Here is a tiny trained network, its code and every weight. The questions are about switching its units off for an input and a target symbol, where a switched-off unit gives its printed mean instead of its output.

import numpy as np


def w(rows, s, z=0):
    codes = np.array(rows[::2]) - 128.0
    scale = np.full(codes.shape[1], s)
    scale[-1] = z or s
    return codes * scale


def f(y):
    return y / 2 * (1 + np.tanh(0.7978845608 * (y + 0.044715 * y**3)))


def softmax(a):
    e = np.exp(a - a.max(-1, keepdims=True))
    return e / e.sum(-1, keepdims=True)


def log_softmax(a):
    a = a - a.max(-1, keepdims=True)
    return a - np.log(np.exp(a).sum(-1, keepdims=True))


def net(x, mask):
    ids = ['αβγδζηθμξπστφψ'.index(c) for c in x.split()]
    T = len(ids)
    res = E[ids] + P[:T]
    u = 0
    for l in range(2):
        r = res
        for j in range(2):
            rows = slice(2 * j, 2 * j + 2)
            q, k, v = (r @ M[l][rows].T for M in (Q, K, V))
            z = softmax(np.where(np.tri(T) > 0, q @ k.T / 2**0.5, -1e9)) @ v
            o = O[l][rows]
            res = res + np.where(mask[u + j], z, o[:, -1]) @ o[:, :-1]
        u += 2
        y = f(res @ A[l][:, :-1].T + A[l][:, -1])
        res = res + np.where(mask[u : u + 12], y, B[l][:, -1]) @ B[l][:, :-1]
        u += 12
    return log_softmax(res[-1] @ U[:, :-1].T + U[:, -1])


Q, K, V, O, A, B = {}, {}, {}, {}, {}, {}
E = w([
[197,121,150,78,90,156,142,141,137,114,69,198],'α',
[163,156,144,9,147,163,157,109,140,87,104,176],'β',
[124,89,154,154,113,87,162,94,170,128,125,170],'γ',
[59,125,66,165,160,181,130,40,114,132,76,167],'δ',
[153,117,130,138,128,80,180,155,154,98,146,148],'ζ',
[157,106,171,154,84,113,130,5,130,156,105,112],'η',
[88,151,190,108,177,62,100,110,133,63,126,148],'θ',
[102,105,144,99,99,101,195,134,74,93,90,122],'μ',
[139,117,87,42,67,132,137,112,72,112,140,172],'ξ',
[148,143,126,137,109,136,86,32,156,133,172,89],'π',
[103,103,126,110,128,81,55,137,137,142,139,133],'σ',
[30,167,133,62,127,153,148,111,131,122,169,74],'τ',
[224,155,102,83,137,107,71,97,38,132,117,52],'φ',
[70,104,129,197,114,94,149,145,189,129,150,86],'ψ',
],0.024)
P = w([
[184,5,174,66,181,167,118,99,108,100,161,114],'0',
[158,53,156,80,151,151,125,100,125,103,167,133],'1',
[136,91,147,86,132,128,122,94,129,109,164,135],'2',
[114,116,123,87,110,109,131,98,146,101,144,136],'3',
[107,145,106,89,97,91,122,99,147,96,129,127],'4',
[98,172,93,91,80,75,115,100,152,93,111,121],'5',
[90,199,76,99,65,56,106,111,156,90,99,112],'6',
[84,223,67,93,55,47,104,115,163,77,82,111],'7',
[81,254,50,99,42,30,101,132,162,60,70,110],'8',
],0.011)
Q[0] = w([
[164,141,135,63,19,34,167,137,56,136,186,151],'L0H1',
[107,95,168,61,69,45,40,70,170,79,118,172],'L0H1',
[146,55,172,31,100,15,193,68,144,39,67,124],'L0H2',
[119,89,2,160,157,140,113,70,151,108,108,137],'L0H2',
],0.0076)
K[0] = w([
[90,128,158,119,19,78,56,133,120,76,144,42],'L0H1',
[94,254,24,164,81,91,152,143,110,143,80,83],'L0H1',
[78,203,2,182,161,131,89,99,138,110,69,125],'L0H2',
[98,242,159,102,97,143,41,197,179,140,65,126],'L0H2',
],0.0082)
V[0] = w([
[223,230,96,117,131,72,151,115,236,132,173,145],'L0H1',
[124,131,164,143,70,75,100,56,142,98,95,192],'L0H1',
[82,177,81,136,168,255,97,47,138,95,195,58],'L0H2',
[104,110,80,119,89,91,62,122,117,82,190,68],'L0H2',
],0.0068)
O[0] = w([
[150,87,86,113,202,99,199,67,202,177,149,150,120],'L0H1',
[173,121,113,159,135,129,43,121,120,5,123,175,254],'L0H1',
[149,158,73,138,139,187,142,98,116,114,177,48,250],'L0H2',
[90,96,145,122,151,141,171,81,65,139,134,108,219],'L0H2',
],0.011,0.0051)
A[0] = w([
[172,86,206,142,145,150,198,137,100,74,157,131,118],'L0N1',
[212,54,96,133,198,133,108,133,90,68,129,142,100],'L0N2',
[117,64,167,118,110,142,141,159,146,84,77,11,94],'L0N3',
[160,177,110,165,121,174,111,78,138,142,110,75,115],'L0N4',
[195,121,114,157,68,174,180,156,238,163,120,193,181],'L0N5',
[127,110,107,79,95,114,116,141,201,113,167,37,214],'L0N6',
[55,130,188,66,157,91,128,61,107,132,193,137,175],'L0N7',
[142,118,147,98,158,146,83,144,172,171,142,172,3],'L0N8',
[125,186,121,89,94,67,118,110,177,162,88,136,145],'L0N9',
[130,2,114,201,199,128,118,92,129,119,66,122,36],'L0N10',
[106,73,130,249,162,108,121,204,175,106,198,153,125],'L0N11',
[190,114,214,149,104,114,138,75,165,99,175,124,166],'L0N12',
],0.0078,0.0037)
B[0] = w([
[168,159,161,117,122,109,146,33,121,99,245,80,171],'L0N1',
[130,78,125,183,148,147,58,40,163,154,51,165,232],'L0N2',
[234,117,107,193,181,119,132,56,204,107,159,222,162],'L0N3',
[58,101,117,94,146,85,208,248,130,140,93,149,212],'L0N4',
[188,53,129,173,93,136,131,81,73,162,28,48,155],'L0N5',
[77,13,116,178,93,100,124,140,107,87,147,147,229],'L0N6',
[209,73,147,145,109,28,86,157,99,127,70,2,254],'L0N7',
[183,32,173,204,117,157,54,139,103,180,183,179,128],'L0N8',
[98,78,82,128,95,113,114,230,138,70,113,86,160],'L0N9',
[113,88,65,118,188,161,123,195,143,116,110,210,162],'L0N10',
[148,43,127,244,124,85,90,74,156,71,48,150,149],'L0N11',
[130,232,159,44,65,166,190,96,58,81,183,154,210],'L0N12',
],0.0061,0.0089)
Q[1] = w([
[170,162,206,148,202,165,119,153,221,254,158,165],'L1H1',
[120,194,72,145,126,143,134,147,174,47,81,153],'L1H1',
[159,220,171,125,145,92,121,142,149,181,128,137],'L1H2',
[117,134,79,174,132,171,130,121,125,161,184,128],'L1H2',
],0.009)
K[1] = w([
[204,38,202,59,109,144,144,135,142,81,182,131],'L1H1',
[63,168,75,65,86,90,116,120,119,117,115,156],'L1H1',
[169,105,167,184,109,168,173,111,64,153,126,155],'L1H2',
[132,91,255,112,173,189,156,127,153,132,149,125],'L1H2',
],0.0087)
V[1] = w([
[159,111,89,91,255,182,60,129,135,164,108,156],'L1H1',
[178,203,144,69,79,124,159,91,95,112,101,98],'L1H1',
[103,162,176,183,187,64,61,93,135,105,162,42],'L1H2',
[130,72,49,121,63,99,66,132,74,162,150,134],'L1H2',
],0.0083)
O[1] = w([
[31,146,137,85,191,149,169,133,182,149,29,211,122],'L1H1',
[106,96,57,119,116,169,222,164,33,2,147,103,122],'L1H1',
[55,144,118,139,80,74,86,87,48,179,140,133,213],'L1H2',
[197,163,125,131,224,188,153,133,71,199,191,254,247],'L1H2',
],0.01,0.013)
A[1] = w([
[55,139,94,140,134,201,138,130,189,111,158,99,173],'L1N1',
[138,118,133,114,38,109,148,170,150,63,64,104,51],'L1N2',
[192,148,125,49,78,133,170,125,120,156,103,130,222],'L1N3',
[126,133,65,141,57,210,127,141,168,194,115,115,200],'L1N4',
[104,195,173,168,223,146,124,160,135,115,113,62,174],'L1N5',
[150,90,119,185,47,111,140,160,130,98,136,185,152],'L1N6',
[187,165,161,137,111,114,88,131,150,218,139,105,17],'L1N7',
[201,32,119,116,134,74,170,160,86,195,98,82,69],'L1N8',
[139,111,159,103,150,100,129,99,188,154,56,163,117],'L1N9',
[131,160,99,123,147,109,169,166,84,189,137,88,199],'L1N10',
[184,113,226,162,139,113,155,254,159,110,88,89,166],'L1N11',
[100,71,113,135,184,211,101,188,129,119,71,90,3],'L1N12',
],0.0096,0.006)
B[1] = w([
[111,181,141,118,146,227,216,156,137,122,213,27,159],'L1N1',
[189,163,185,132,31,76,183,122,125,207,45,193,171],'L1N2',
[85,80,180,181,157,23,66,136,209,143,149,56,246],'L1N3',
[138,82,127,164,153,93,143,194,186,2,184,195,145],'L1N4',
[25,72,80,82,40,168,97,42,103,101,81,187,138],'L1N5',
[106,186,140,64,195,148,108,155,130,107,86,96,226],'L1N6',
[150,143,182,110,162,139,202,111,152,57,98,38,217],'L1N7',
[80,134,127,40,128,240,145,124,220,126,120,144,242],'L1N8',
[146,122,39,125,42,140,90,195,156,186,162,109,237],'L1N9',
[92,64,216,229,79,149,127,126,173,117,159,204,216],'L1N10',
[64,144,49,173,153,173,121,144,88,199,222,114,144],'L1N11',
[178,107,214,153,161,161,91,136,14,229,32,69,157],'L1N12',
],0.0085,0.011)
U = w([
[99,111,118,151,141,179,99,128,61,176,110,72,3],'α',
[127,23,125,144,101,109,180,133,91,187,78,98,142],'β',
[153,97,113,195,48,122,100,153,164,120,126,170,173],'γ',
[74,142,167,186,119,159,100,168,143,85,97,127,95],'δ',
[49,122,69,39,83,153,160,148,178,138,109,101,226],'ζ',
[143,115,150,163,81,174,143,69,147,63,64,175,77],'η',
[16,104,119,55,54,90,109,80,135,117,65,138,23],'θ',
[104,207,165,91,72,119,153,198,67,149,144,130,163],'μ',
[124,103,121,106,211,141,96,183,88,69,150,127,119],'ξ',
[150,53,1,170,130,148,147,32,73,143,139,52,97],'π',
[148,169,151,124,160,75,117,116,58,239,179,185,142],'σ',
[92,125,195,215,58,158,106,162,112,124,211,135,94],'τ',
[2,55,167,150,161,100,232,124,120,147,111,169,163],'φ',
[88,172,169,206,156,134,136,81,165,137,113,103,250],'ψ',
],0.0061,0.0037)

Each question gives the input, a string of symbols that net reads in full, and the target symbol t.
The units are the heads (2 rows each of Q, K, V and O) and the neurons (one row each of A and B). Each row of codes is followed by its name. A weight is (code - 128) times the scale printed after its matrix; where a second scale follows, it is the last column's (O, A, B and U).
mask holds one flag per unit, layer by layer, with each layer's heads first. A switched-off unit (its flag False) gives its mean, the last column of its rows in O or B, instead of its output. The means were averaged over made-up inputs and are rounded, as every weight is.
A unit's drop is (log p(t) with every unit on - log p(t) with that unit switched off) / (log p(t) with every unit on - log p(t) with every unit switched off).
The circuit of an input: a set's keep is (log p(t) with only the set's units on - log p(t) with every unit switched off) / (log p(t) with every unit on - log p(t) with every unit switched off). Starting from the 12 units with the biggest drops (on a tie, the unit counted first), units are removed one at a time, each time the one whose removal leaves the highest keep (on an exact tie, the one counted first), for as long as the keep stays at least 0.8.
units of the circuit, in order: the units of the circuit, biggest drop first
most important unit: the unit with the biggest drop
top k neurons: the k neurons with the biggest drops, biggest first
top k neurons in layer l: the k neurons of layer l with the biggest drops, biggest first
which heads matter: for each layer, one digit per head in row order, 1 if its drop is at least 0.15 and else 0, layers parted by /
input β θ σ η θ ζ, target θ: most important unit => L1H2
input σ π θ ζ θ ξ μ, target ξ: which heads matter => 00 / 11
input η ψ γ θ α η τ, target τ: units of the circuit, in order => L1N10, L1H1
input ζ φ η γ, target φ: top 3 neurons => L0N2, L0N12, L1N9
input η τ β δ β θ, target θ: which heads matter => 00 / 10
input θ ψ σ θ, target ψ: units of the circuit, in order => L1N7, L1H1, L0N7
input θ η β δ β β β μ, target ζ: which heads matter => 01 / 11
input α π π θ η η γ τ β, target τ: which heads matter => 00 / 10
input σ α ξ ξ β, target ξ: units of the circuit, in order => L1H1, L1H2
input φ η σ μ β, target σ: top 2 neurons => L0N1, L0N12
input τ σ α γ μ η δ, target γ: which heads matter => 01 / 10
input θ τ σ θ, target τ: which heads matter => 10 / 11
input τ ζ ξ, target τ: units of the circuit, in order => L0H1, L1N10, L1H1
input σ α σ τ η β μ β, target μ: most important unit => L1N2
input δ β η δ ξ, target ξ: which heads matter => 11 / 01
input η θ σ μ ζ γ β σ π, target σ: which heads matter => 10 / 01
input β ζ σ ψ, target ψ: top 2 neurons => L1N7, L0N11
input θ τ β ξ α γ δ τ, target φ: top 3 neurons in layer 0 => L0N6, L0N4, L0N2
input ξ δ ξ β β, target ζ: units of the circuit, in order => L1H1, L1N9
input η μ φ σ ξ σ, target σ: which heads matter => 00 / 01
input β ξ τ α τ ξ β, target τ: units of the circuit, in order => L1N10, L1H1, L0H1, L0N2
input π ξ τ τ π η ξ, target π: which heads matter => 11 / 10
input ζ γ θ φ α η ψ ζ α, target ψ: top 2 neurons => L1N7, L0N5
input σ ψ ζ η β θ σ ξ, target σ: which heads matter => 10 / 01
input π η ψ ξ ξ δ, target α: which heads matter => 10 / 11
input ψ φ σ, target ψ: most important unit => L1N7
input ψ ψ π β σ γ β, target σ: which heads matter => 00 / 01
input β φ σ τ η π ψ γ, target ψ: which heads matter => 00 / 10
input η ζ φ ψ π π, target ψ: which heads matter => 10 / 10
input ζ δ μ ζ δ μ β, target μ: top 3 neurons => L1N2, L0N6, L1N1
